Here is a tiny trained network, its code and every weight. The questions are about switching its units off for an input and a target symbol, where a switched-off unit gives its printed mean instead of its output.

import numpy as np


def w(rows, s, z=0):
    codes = np.array(rows[::2]) - 128.0
    scale = np.full(codes.shape[1], s)
    scale[-1] = z or s
    return codes * scale


def f(y):
    return y / 2 * (1 + np.tanh(0.7978845608 * (y + 0.044715 * y**3)))


def softmax(a):
    e = np.exp(a - a.max(-1, keepdims=True))
    return e / e.sum(-1, keepdims=True)


def log_softmax(a):
    a = a - a.max(-1, keepdims=True)
    return a - np.log(np.exp(a).sum(-1, keepdims=True))


def net(x, mask):
    ids = ['βεζλστψ'.index(c) for c in x.split()]
    T = len(ids)
    res = E[ids] + P[:T]
    u = 0
    for l in range(2):
        q, k, v = (res @ M[l].T for M in (Q, K, V))
        z = softmax(np.where(np.tri(T) > 0, q @ k.T / 2**0.5, -1e9)) @ v
        res = res + np.where(mask[u], z, O[l][:, -1]) @ O[l][:, :-1]
        u += 1
        y = f(res @ A[l][:, :-1].T + A[l][:, -1])
        res = res + np.where(mask[u : u + 12], y, B[l][:, -1]) @ B[l][:, :-1]
        u += 12
    return log_softmax(res[-1] @ U[:, :-1].T + U[:, -1])


Q, K, V, O, A, B = {}, {}, {}, {}, {}, {}
E = w([
[195,170,87,157,117,56],'β',
[196,159,188,104,92,77],'ε',
[251,21,149,100,133,141],'ζ',
[137,185,56,126,176,100],'λ',
[79,206,179,111,166,89],'σ',
[158,204,160,227,92,171],'τ',
[112,92,170,192,156,150],'ψ',
],0.019)
P = w([
[148,89,229,223,241,43],'0',
[147,102,207,196,224,48],'1',
[123,120,171,193,216,77],'2',
[136,151,122,189,206,95],'3',
[134,180,82,185,202,132],'4',
[125,213,42,164,193,150],'5',
[175,241,2,168,177,165],'6',
],0.0082)
Q[0] = w([
[236,117,134,205,255,85],'L0H1',
[85,32,24,82,98,121],'L0H1',
],0.0093)
K[0] = w([
[63,157,45,16,2,236],'L0H1',
[173,164,215,175,163,93],'L0H1',
],0.0054)
V[0] = w([
[120,110,13,255,174,142],'L0H1',
[55,202,217,239,54,154],'L0H1',
],0.0056)
O[0] = w([
[2,88,93,91,25,81,254],'L0H1',
[238,166,91,172,117,62,177],'L0H1',
],0.011,0.0031)
A[0] = w([
[134,155,103,168,255,111,142],'L0N1',
[62,77,144,65,81,178,14],'L0N2',
[161,150,104,111,107,100,230],'L0N3',
[110,20,109,170,137,234,251],'L0N4',
[72,159,210,178,104,96,106],'L0N5',
[76,153,232,110,88,185,19],'L0N6',
[178,138,108,147,87,120,53],'L0N7',
[123,76,141,153,17,187,213],'L0N8',
[68,97,88,180,108,159,179],'L0N9',
[118,83,170,125,102,88,162],'L0N10',
[88,76,88,79,72,84,138],'L0N11',
[216,25,98,104,117,189,243],'L0N12',
],0.011,0.002)
B[0] = w([
[68,152,54,160,129,210,255],'L0N1',
[147,58,107,156,65,108,138],'L0N2',
[103,90,184,170,216,59,198],'L0N3',
[174,215,91,128,52,153,185],'L0N4',
[188,92,133,29,12,103,225],'L0N5',
[146,4,8,168,141,120,133],'L0N6',
[68,136,152,112,204,135,179],'L0N7',
[176,144,84,37,72,6,144],'L0N8',
[167,121,171,134,112,68,171],'L0N9',
[192,144,138,124,74,72,159],'L0N10',
[70,149,204,137,63,180,171],'L0N11',
[100,254,107,58,137,69,182],'L0N12',
],0.0054,0.0079)
Q[1] = w([
[171,136,3,197,110,120],'L1H1',
[136,5,100,135,248,185],'L1H1',
],0.0049)
K[1] = w([
[62,217,126,115,161,208],'L1H1',
[198,128,253,122,194,151],'L1H1',
],0.0051)
V[1] = w([
[1,118,47,104,199,100],'L1H1',
[171,254,106,67,128,5],'L1H1',
],0.0067)
O[1] = w([
[149,91,255,64,143,103,106],'L1H1',
[92,57,106,47,182,119,255],'L1H1',
],0.01,0.011)
A[1] = w([
[31,124,13,116,40,151,143],'L1N1',
[86,79,148,89,214,60,122],'L1N2',
[217,103,237,105,44,95,166],'L1N3',
[81,30,76,106,251,231,168],'L1N4',
[120,108,190,103,110,47,55],'L1N5',
[34,151,40,159,191,71,77],'L1N6',
[147,150,11,123,203,126,90],'L1N7',
[30,215,144,135,199,50,123],'L1N8',
[68,81,254,80,123,143,70],'L1N9',
[78,83,64,140,133,31,105],'L1N10',
[132,148,142,65,94,143,84],'L1N11',
[147,217,90,46,218,103,254],'L1N12',
],0.007,0.0075)
B[1] = w([
[105,125,85,122,104,77,169],'L1N1',
[161,113,111,127,163,179,190],'L1N2',
[61,162,142,123,198,200,160],'L1N3',
[104,72,73,151,158,147,172],'L1N4',
[149,129,109,41,100,149,148],'L1N5',
[129,217,111,98,158,110,187],'L1N6',
[254,111,97,74,79,176,183],'L1N7',
[188,161,169,123,115,161,191],'L1N8',
[160,99,121,128,78,142,150],'L1N9',
[168,161,100,73,148,120,184],'L1N10',
[156,66,128,204,143,162,135],'L1N11',
[73,115,196,198,91,129,254],'L1N12',
],0.0084,0.015)
U = w([
[170,177,133,75,176,96,2],'β',
[170,108,172,179,172,174,191],'ε',
[206,118,147,73,48,193,7],'ζ',
[92,118,187,96,132,91,238],'λ',
[125,206,124,153,133,254,169],'σ',
[142,208,161,156,47,94,127],'τ',
[101,73,81,158,115,127,138],'ψ',
],0.0095,0.0059)

Each question gives the input, a string of symbols that net reads in full, and the target symbol t.
The units are the heads (2 rows each of Q, K, V and O) and the neurons (one row each of A and B). Each row of codes is followed by its name. A weight is (code - 128) times the scale printed after its matrix; where a second scale follows, it is the last column's (O, A, B and U).
mask holds one flag per unit, layer by layer, with each layer's heads first. A switched-off unit (its flag False) gives its mean, the last column of its rows in O or B, instead of its output. The means were averaged over made-up inputs and are rounded, as every weight is.
A unit's drop is (log p(t) with every unit on - log p(t) with that unit switched off) / (log p(t) with every unit on - log p(t) with every unit switched off).
The circuit of an input: a set's keep is (log p(t) with only the set's units on - log p(t) with every unit switched off) / (log p(t) with every unit on - log p(t) with every unit switched off). Starting from the 12 units with the biggest drops (on a tie, the unit counted first), units are removed one at a time, each time the one whose removal leaves the highest keep (on an exact tie, the one counted first), for as long as the keep stays at least 0.8.
circuit, biggest first: the units of the circuit, biggest drop first
unit that matters most: the unit with the biggest drop
top k neurons: the k neurons with the biggest drops, biggest first
k most important neurons of layer l: the k neurons of layer l with the biggest drops, biggest first
input ζ ε τ ζ, target β: unit that matters most	L0N12
input ε β ζ λ λ, target ζ: circuit, biggest first	[L1H1; L0H1; L1N9; L1N2]
input ψ β ε ψ σ λ τ, target λ: circuit, biggest first	[L1H1; L0H1]
input ζ ψ λ ε ζ, target λ: circuit, biggest first	[L0N12; L1H1; L1N12]
input ε λ λ β, target λ: 2 most important neurons of layer 1	[L1N7; L1N3]
input β λ ε ε β ε, target λ: circuit, biggest first	[L1N7; L1H1]
input ψ β τ β, target β: 2 most important neurons of layer 1	[L1N10; L1N6]
input σ ε ψ, target ψ: circuit, biggest first	[L1N4; L0N5; L1H1]
input ζ β ψ ψ, target τ: circuit, biggest first	[L1H1; L0H1]
input λ σ τ σ ζ β, target λ: circuit, biggest first	[L0H1; L1H1]
input λ ζ ε σ τ, target λ: circuit, biggest first	[L1H1; L1N7; L0N1]
input β ε τ ψ τ ψ, target β: top 3 neurons	[L1N12; L1N10; L1N6]
input ψ τ λ β ε λ ψ, target ζ: top 3 neurons	[L1N5; L1N9; L1N12]
input ε ε ψ, target σ: circuit, biggest first	[L0H1; L1H1]
input ζ ψ ζ σ, target ψ: unit that matters most	L0N12
input ζ σ λ τ ψ ψ σ, target τ: circuit, biggest first	[L0H1; L1N12; L1N1]
input τ ζ σ, target σ: top 2 neurons	[L1N6; L0N1]
input β λ σ, target ζ: top 3 neurons	[L1N9; L1N5; L0N5]
input ε ε β τ σ β λ, target λ: circuit, biggest first	[L0H1; L1H1]
input ε ε τ β ε, target ε: unit that matters most	L0H1
input ψ λ τ σ τ β σ, target λ: 2 most important neurons of layer 1	[L1N12; L1N7]
